Each row has a class, written as a number after it.
[ 376 -155  -87  -98   49   95  -32  -98    8  -79   17 -249  298 -166
 -204 -138   31   51  -19  -73 -130  711  -11  264 -119 -168   13 -118
 -246  329  200  -93  283  -66  -21  -38   10  115]  2
[ 295   56   66   44   27  -15   -3  -16 -130  103   72   33  297   35
  -77  -27  137  139  273 -104    1 -109   85   -4  -84  204   98  113
 -154  107   79  -89  -19  -80  -45  280  481 -106]  4
[ 244  198   40 -166  122 -134 -158  139  -48    7  -19  165  -85 -254
  152   58 -423 -161 -106  129  129 -196  -65 -208 -239 -334  108 -144
   93  -55 -106    2   49  256  -18  102  -51    8]  3
[ 117  -99  211  192   95  173  298  102 -137  134  140  105  350 -113
 -106 -127  251  304  153  -31  -14  209  -77 -124  -78  285  174  182
  153  245   98  -81  116 -280 -207   -7  669  141]  2
[ 394 -106  106  204  410  -66  -16  147  -62 -164 -208  -32  188  -28
  682  -42 -211 -419   79   44  -12  412 -202 -289  161 -309   37   66
  419 -238 -240   43 -275  336 -199   45  -38   40]  1
[-274 -238  612  180  130  -37   73  -20  -84 -122  150  -89   15  -22
  -21  -90  -97   38 -220   18 -310  254  -66    5  -64  156  107 -173
  -43 -120 -383   88  178  -38  -12 -203  319  -23]  5
[ -95  -63  346  -39   37   10  132   -3 -288    7   36   16  356  140
    0 -157  189  373  127 -220 -141 -299  401   97   40  427  -12  127
  -21   17   90 -124  -84 -283 -165 -139 -232   14]  9
[ -45 -293  141 -283  -17  157 -211   -5  -13   76  -82 -176 -264 -159
 -269   20 -140   29  270  213  -25  -21  144 -135  109  -97 -104 -224
 -201   23  100 -172   -5 -178 -177 -176 -191  -13]  9
[ -88   89    2 -487 -304  200  -41   51  316   59   98 -519   33  -92
 -457  234  -93 -103 -191 -190  114   31  -62  274  -62  -44  -93   32
 -263  157  -91 -135  108  -80  -88 -137  208   19]  6
[-210  128 -161  -65 -188  217  186   95  -14   14  149  283  198 -214
 -119  -55  108  311 -413  -92  395 -476   27   60   92   27   38  116
   73    9 -137  -64  224   77   25 -130  185   35]  3
[  78   91  201  281 -159  -10   42  -85  -62   99 -129 -223  319  -81
  279 -298  236  236    4 -203  -84  -31 -116   97  155  239  -63  421
   18 -347   76 -100 -248  -17  -85  -57 -106   35]  4
[-102  -69  -79  -96 -159  139   26  -50 -250    2    2 -131  188 -220
 -217 -369  199  525  298   10 -101  115  306  164 -133   38 -100    8
 -385  194  308 -126  284 -265    1  -99  -91   51]  7
[ 202   85 -141   28   71  -53 -120 -122  -75  172 -159  154 -127  186
  -99   59  134 -171   56   25  168 -114  118  -12   16 -137  -60  -45
 -282  -15  -12  -69 -119  268  130  260   18  -49]  6
[  76 -147   80  -32   34  255   27  -96 -111  188    1  -39  -27 -147
  -48 -136  143  274  335   21  -35  217  387 -135  236  111    3  256
 -202  283  293 -187 -210 -119 -165  -89  211  158]  2
[ 551  -65   34  -97  188  120 -185  162   42   62  -47  -85   98   -8
  281  -94  -16 -460   37   98  -31  257 -207  -51  -38 -411  166  110
  100 -112 -155   46  -94  271  -12   24  -45 -117]  3
[ 180 -144  285  265  118   35   34 -147   11   11  -11   65   50 -218
  631 -189 -209 -246 -218   93 -257  223 -276  -91   70 -244  151  218
  -26 -343 -259 -109 -163  135  -20 -228 -187   32]  0
[ 201  157   -1   46  -30  186  204   49 -158  -80   -5  169  380 -244
  136 -264  -20  246  106  -98  237  -82  138 -188  -11  -76   45  373
  293  -19  175   13  -14  -95    6  -40  227  166]  4
[ 179 -111  131 -198 -103   24   61  -11 -133  -24  216 -292  315 -150
 -386 -288  157  468  280 -153 -214  469  158  -38 -134   85  -53 -118
   92  392  414   14  285 -490   20 -151   24  117]  2
[ 270  164  174   78 -167  114   76 -253 -202  214    2  -71  412   36
  106 -249  254  470   11 -219  -57   28  159  156   31  432  -58  369
 -172  -66  165 -132 -104  -72  -13    2  266  126]  8
[-141  -56  112 -341  -86  132   23   -7  -41   13   14   49   21 -177
 -107 -219  -28  332   96   30   -6 -223  320  -61 -103    0   -8  -48
 -197   99  218 -130  209 -415 -155 -231  -95   88]  1
[  -4   -5   47   23  125   44  -67  -83 -149   -5    4   32 -222  -54
  154   -3 -255 -101 -111   15 -260  157   78  -96   59  196  224  312
   60  152  239   39  -52  -76 -180 -114   45   62]  5
[ -54 -253  285  -11  150  242  -18  185   57    4 -174  -90 -142 -169
   67   10 -501   34  -44   -5 -108  282  -25 -108   52  -32  124  251
  234  100  173 -108  -85   41 -313 -190  -80  367]  3
[ 326 -172  197 -247 -151  275  -17   33   55  165   90 -196  139 -200
  133 -219  -36  291  223  205  -33   24 -134  -74  -81  -60   91  -91
 -178  -11  174 -128   98 -170  -34 -102  223   -4]  3
[ -69 -337  266  323   97   75  -32 -128 -127   38    5 -222   77 -201
 -229 -215   17  245  204  197 -296   44 -157 -233  -15  248   76  234
 -141  -18  128  -96    9 -174 -143 -111  -21   27]  5
[ 255   68  -28 -343 -349  297  -91  -66   36  393  -59 -770  377  -25
  -47  -52  394  -41  438  -30  -65 -201 -287  316  187 -220 -113  118
   41 -352 -299 -297  -76  -25    1 -155   -8 -334]  4
[-137 -185  382  139   56  277  191   62  -28   74 -124   10  125 -108
   63 -144 -127  228  -42  150   15 -273  -28  -12  -34  -87  193  260
  108 -373 -135 -169  115  276  -71 -203  168  147]  0
[ 109  -84  431 -157  -40   12   -7  221  -24  118  -20  -78  117 -177
  236  -41 -276   16  154    2   -9   21   73 -211  -49  -93  142  -25
   -8   66  143  -87 -240  -36 -166   -1  216  212]  7
[ 124  228 -460 -181 -138  173  205  -86 -177   77  175  145  203 -185
 -221 -193  347   96  -22 -104  188  -72  292   58  135  180  -41  332
  161   82  157   45   -9 -198   57 -143  113  272]  6
[-239  396 -392 -534 -142 -181 -131  -29  -14  106   27 -298   53  177
 -452   89  400  218 -222  -54  326  -78 -108  220   80 -204   22  102
   27 -271 -104   12   88  -93   43 -146   -7 -118]  1
[  56  247   -6 -377 -239   47 -105    2  -85  268  -71 -585  139  172
  -66  108  171 -158  120  -93   72  173   64  214   35 -245  -68  137
  -71 -168 -117  -60 -229  347   88  -65   -7   80]  7
[ 340   61  288   60 -114  161  -63    9  -65  155   51   -4  220 -154
 -210 -139  392  193  115 -324   47  422  262  118   88  402  -33  385
 -235  159  108  -35 -173   36  -42  268  600  301]  1
[  32  135  -95   63   88  265  459   93 -139  -51  199  203  132 -119
  449 -131  -77  222   47  -19  102  217   -5 -165  -51 -277  106  511
  373   -7   87  -32  -27  159  118 -216 -103  177]  9
[-183  273  -73 -600 -399  -18 -214   39   32  108  -75 -628   87  174
 -482  131  446 -117  -28 -202  162   57  173  354  166 -181 -155  -97
   41  -59 -113   37   82 -158  120 -175  140 -220]  2
[  67 -156  335  228    6   32   47  -45  -49  -30   89  111 -100 -199
 -345 -138  121   93  -39  107 -148   96  -19    8 -113  304  226   61
  -67   79  227   20  188 -190 -124  -42  108  158]  0
[-196  -85  350 -104  109  224  334   52  108   10  219  113  269   22
  217    5  -26  467  -82 -116  -48 -165  -16 -122   12  231  173  109
  178  -39    9  -70   87 -127 -189 -266  513   27]  9
[ 365  342   30   55   14 -104 -142 -153 -185  274 -215  -17   40  -21
  429  -78  -96 -161   60  -97   76   52  110  -93  145 -289  -51  -17
  -51   49  -60  -32 -445  483  145  213  372  -31]  5
[ 122  124 -194 -114 -135  200  216   76 -155  -28  151   62  479  -12
  171 -157  180  493  129  -21  201  -13  142    6  -55   24  -11  207
  146  121  129   19  160 -147  258   27  318  -36]  2
[ 383  -76  -51 -213   20  213    8    1 -128  171   68 -158  510  -80
  -56 -154  147  615  445  -18  -20  148   94 -122   31  150  -98   42
  203  194  453 -155  -47 -329  -87  -91   38   98]  0
[ 165  -23  190 -152 -277   -5 -166   83   53  316  -64 -347  188  -30
 -123 -166  430  -30  178 -177   16 -105   29  137  284  -47 -237 -342
  111  -57 -407 -111  -32    0    7   11  211  -94]  7
[ 371  296    4 -191 -216  357  -91  -40 -152  117  -30  -97  520 -126
  246 -232  361  279  118 -336  349  119  246  -33  315 -171   -9  484
  188  -87    4  -32 -145  225  103   40  553   40]  5
[ 444  181  112  -93  -73  202   63   18  -42  106   91   15  186 -278
  109 -143 -143 -215  -66  -79  130   -9  -20 -189 -111 -381   53  -13
   88  260   69   11  -21  232   38  -64   95   20]  4
[-180  273 -366 -438 -159  193   15  -73  208  172  -18 -390  388  187
  278   55  165  313   22  -93  191 -275  -86  176  226 -267   15  451
  184 -420   15 -162 -236   63  -49 -339   -7 -149]  8
[ -98   58 -108 -198  122 -147   42    5 -113   -9  191    0   43 -142
 -253 -181 -244  534  -39   79  -53  311   12 -123 -139   38  -21 -151
  153   79  152  193   47 -168  107 -152  283  209]  2
[-268 -227  -32  -92  -49  146   73   63  138   -8   72  -32 -132   26
   34 -165  145  144  -12  -84  -72  192  190  -79  211  139 -128  143
 -146  220  -31   23  -56 -283  -47 -155   27  170]  1
[ 180  -37  -91 -179   36   99  217   50 -171   50  143  -56  495 -107
  -71 -315  351  805  110  -79   21  414  133  269  -67  205  -99 -168
  -64   82  293  -99  227 -149  -22 -115  111  240]  9
[-119  -79  559  108    1   49  -56  -58 -113   53   16  109  236 -111
 -382  -35   11  114  -48   63  -68 -162   37 -116 -230  114  255   61
 -122  141  -30  -15  117 -302   38  -12  618   17]  3
[ -95 -215  359  286  159   44 -145 -226  -15 -123 -159  -62    3  -26
  682   97 -409 -433 -263   74 -422  106 -248  -34  125  123  145  200
   32 -240  -65  -40 -383   34 -254 -312 -653   55]  9
[-207  -66  -15  250  178   80  521 -223  -90 -145  155  -25  245   32
   37  -94 -162  347  -81   33 -244 -133  -34 -106  -61  388  -10  393
   61  188   41  -86   69 -460  -11 -296  129  -61]  6
[ 160  199  120   78  188   11  197 -163 -134  -62    4  -57  443   96
  197 -175   77  453   49 -274   20  -77  213 -141   14  236   12  522
   17  -87  238 -122 -120  -23 -202  -79  122  -14]  6
[ 217  -66  127 -145 -199  302  167   94  -27   52  124  151  177 -192
 -278 -256  275  254  163  -79  215   10   56   30  136 -146   -4 -104
  349  -45  -28   37  256 -195  245  -43  477    9]  5
[  -3  197 -375 -301 -274  221   85  182   25   52  104   62  201   14
  -36  178   32   18  -71  -44  434 -238  173  251   90 -125  -32   94
   75  168   -1  -95  -75    1  120   -5   88   -3]  0
[ 161 -393  297  -10  -82  415 -221   29   93  169  -22 -122 -161 -240
   87 -302 -143   13  391  162 -217  111  -81 -150   38 -314   19   74
 -215  -35   31 -133  -10  -17  -54 -125   62 -162]  8
[ -16 -100  135  260  172 -108  178  112   64   18   74  180  -81 -113
 -111  103 -209  147 -150   63  -57   56 -394 -220 -112  231  165  194
  173   39  208  -40    4 -133 -126   40  267   61]  9
[-158 -361  432  382  279   98  118  -29 -144 -161 -138  -17   50   65
  -38 -151   95   84  222   40 -244  193  175 -192   43  289  -40   49
  -41   93   33    3   18 -201 -174  -71  122   30]  6
[  85  156  175  132 -134   94  -25 -110    2  104 -138 -198  292   47
  137  -53   20  333   61 -318   85  -72  122   23  227  355  -41  553
   93  -40  222 -124 -450   51 -130   68    7  271]  6
[-390  255   72 -346 -514  115 -236    5  153   62   10 -585  175 -199
 -321   30  183   40 -197 -217   85 -201    1  194   32    0   -8   86
   70  -30  -59   36  112   40 -143 -255   38  153]  8
[ 148 -161  193 -224   44  117 -147  317  117  -45 -131 -192  196   83
  129  107  -36   94  268  -39  142  146  216  -49   23 -122   42 -117
   21  313   80  -64  -16   56 -130  217  195  111]  8
[ 146  -67  303 -253 -110  233  -91  196   96    0  187 -234  318 -373
 -296 -241  156  441   35 -108   -5  327  -65  -18 -240  159  -51 -209
  -62  221   67   26  433 -288 -245 -114  359  161]  4
[ 158 -137  272  -34   89  -61  -25 -164 -279   15   -3  -91  222  119
 -365 -197   85  455  141 -100 -163  117  246   -7   18  236   32  -24
  -20  188  234  -41   85 -278   40  -17   -9   90]  3
[ -35  167  308  329  -50  -89  -92  -35 -249  -19 -134  -24   75    5
   31 -228 -162  143  -51 -215 -162   53  160   26 -151  144   14  270
  197 -155  309   57  -45  263  -72  -55 -113  104]  0
[ 196  201 -247 -146 -216  114 -313  115  130   94 -134 -299 -200 -113
 -287  -21   85 -439  132   23  155  231 -184  345  -50 -483  -22  126
  -11 -324   47   42  -51  336   64   34  -95 -167]  4
[ -71  142   62  -97  -72  229  118  282 -214  -47   27  -30  386  -81
  180  -42  217  258  203 -110  236   12  321  -76   49    3 -132  316
  137  213  -29  -47  -69 -121   64   16  250  -76]  1
[ 112 -135  288   83  213  -55  153   22 -220 -159   75   52  221 -109
   72 -250 -195   78   37  -53 -239  390  151   96 -200 -163   15 -304
  -91  198  147    0   72  -81  -63 -170 -107  -26]  8
[ 397  -41 -218 -257  -29   85  -85   -6 -189   86   96   81  311 -265
 -217 -264   42  325  110   26   48   29  -26   25 -183 -103   60 -122
 -107  -10  416 -107  265 -136  -64  -45 -149   58]  3
[ 220   24   41 -168   90   55 -114   -7   12   58   47   27 -216   10
  -15 -228  288  268  195  -86   55  126  248 -356  205   63  -22  270
 -101  174  106  116  -99  -64  -56   89  145   41]  8
[ 195   30  190  117  281 -135   22  -49 -438 -110   93   64  189 -157
  -98 -296  -18  120   76  -65 -181  497  191 -105 -159  -55   34  -91
   69  145  176   90   30  -44  -46 -105 -136  131]  6
[ 410    8  434 -101  -84 -124 -192  -98 -166  248 -109 -200  252  -29
  -67  143  234 -292  143 -115 -105 -126   45  -96   99  -68  120 -242
 -123  252   65 -175 -104  -19  -18  193  119 -159]  7
[ 521 -193  221 -173  -55  172   33  -16   57  139   -9 -154  351 -141
  149 -148  253  316  301  -75  -99  175  269   -7  131  269  -64  -96
 -123  214  524 -215  -11 -264 -170   -7  107   63]  2
[ 392 -313  361  257  274  -49 -121  129   92  -63 -126  -37   76 -124
  567  187 -429 -406   26   15 -165  299 -434 -208  121 -315  173   55
  197 -168 -183 -211 -166  213 -123  169 -138 -139]  5
[ 141   35   38  -15  207  -46  341   40    5 -130  150  113  373   84
   10  -62 -218  521 -133 -262 -172  275  147   91 -238  481  -74  163
  180  295  364   -8  136 -319  -68  -42  126  235]  1
[ 269  206    3 -261 -239   90 -115   99   41  213 -142 -645  589   -9
  235  147  401 -189  214 -273   27  -87  -18  149  287  -78  110  436
  266  -41   14 -208 -319  111 -136   24   89   -7]  0
[ 540   21   11   36  222   87  -85  -71  100  -79  -83  122  457  -66
  899  128 -199 -228   46   -9  109  205 -163  -26  205 -247  201  249
   -3 -228  125 -201 -501   53 -207   41  -68 -126]  4
[-270 -176  -72  -82  -46  104   39   81    8  -57  -27  -54  -60 -127
  190  -77 -285  244   25  102   48   46   50  -39  125  -93   51  -18
  155  -28  102 -168  106 -102 -241 -223  -84  199]  1
[ 205  208 -138 -756 -230  157  -93  129  182  253  -56 -526  516  115
  -86  179  255  125   64 -197  231 -288 -113  291   93 -107   35   72
   79 -204  -33 -151 -158  -20 -125  -84  -34   55]  0
[  22   63 -380 -124  174 -276  140  -41 -230  -46   23  -69  298  223
  -80  -62  -36  538   28  -76   26 -231  265 -133   54  283 -255  -31
   97   86  149  -41   31 -113   32   -3 -106  -40]  0
[  23   39   91 -126  202  159  150  -96  187   67  232  201 -331   56
  244   -8  -40  203  -80   -7 -162  123   84 -188    4  161  182  534
 -158    5    2    3    5   -7  -26  -63  334   27]  1
[ 126  180  -22  173 -119  233  128 -151  -92  -69  -13 -230  412 -124
  232  -42   -8   32  -27  -92   68  -16   80 -207  -14   49  118  801
  -63  268  253  -88 -125   35   19  -20  196   49]  5
[-278 -199  453   71  132   61  -51  -13 -124   99  -39 -222  -54  -95
 -305   65 -331  116  105  220 -208 -305  -32 -351  -88  -42   68   54
  111  -60  -53  -50    1  151  -25 -181  134  -81]  8
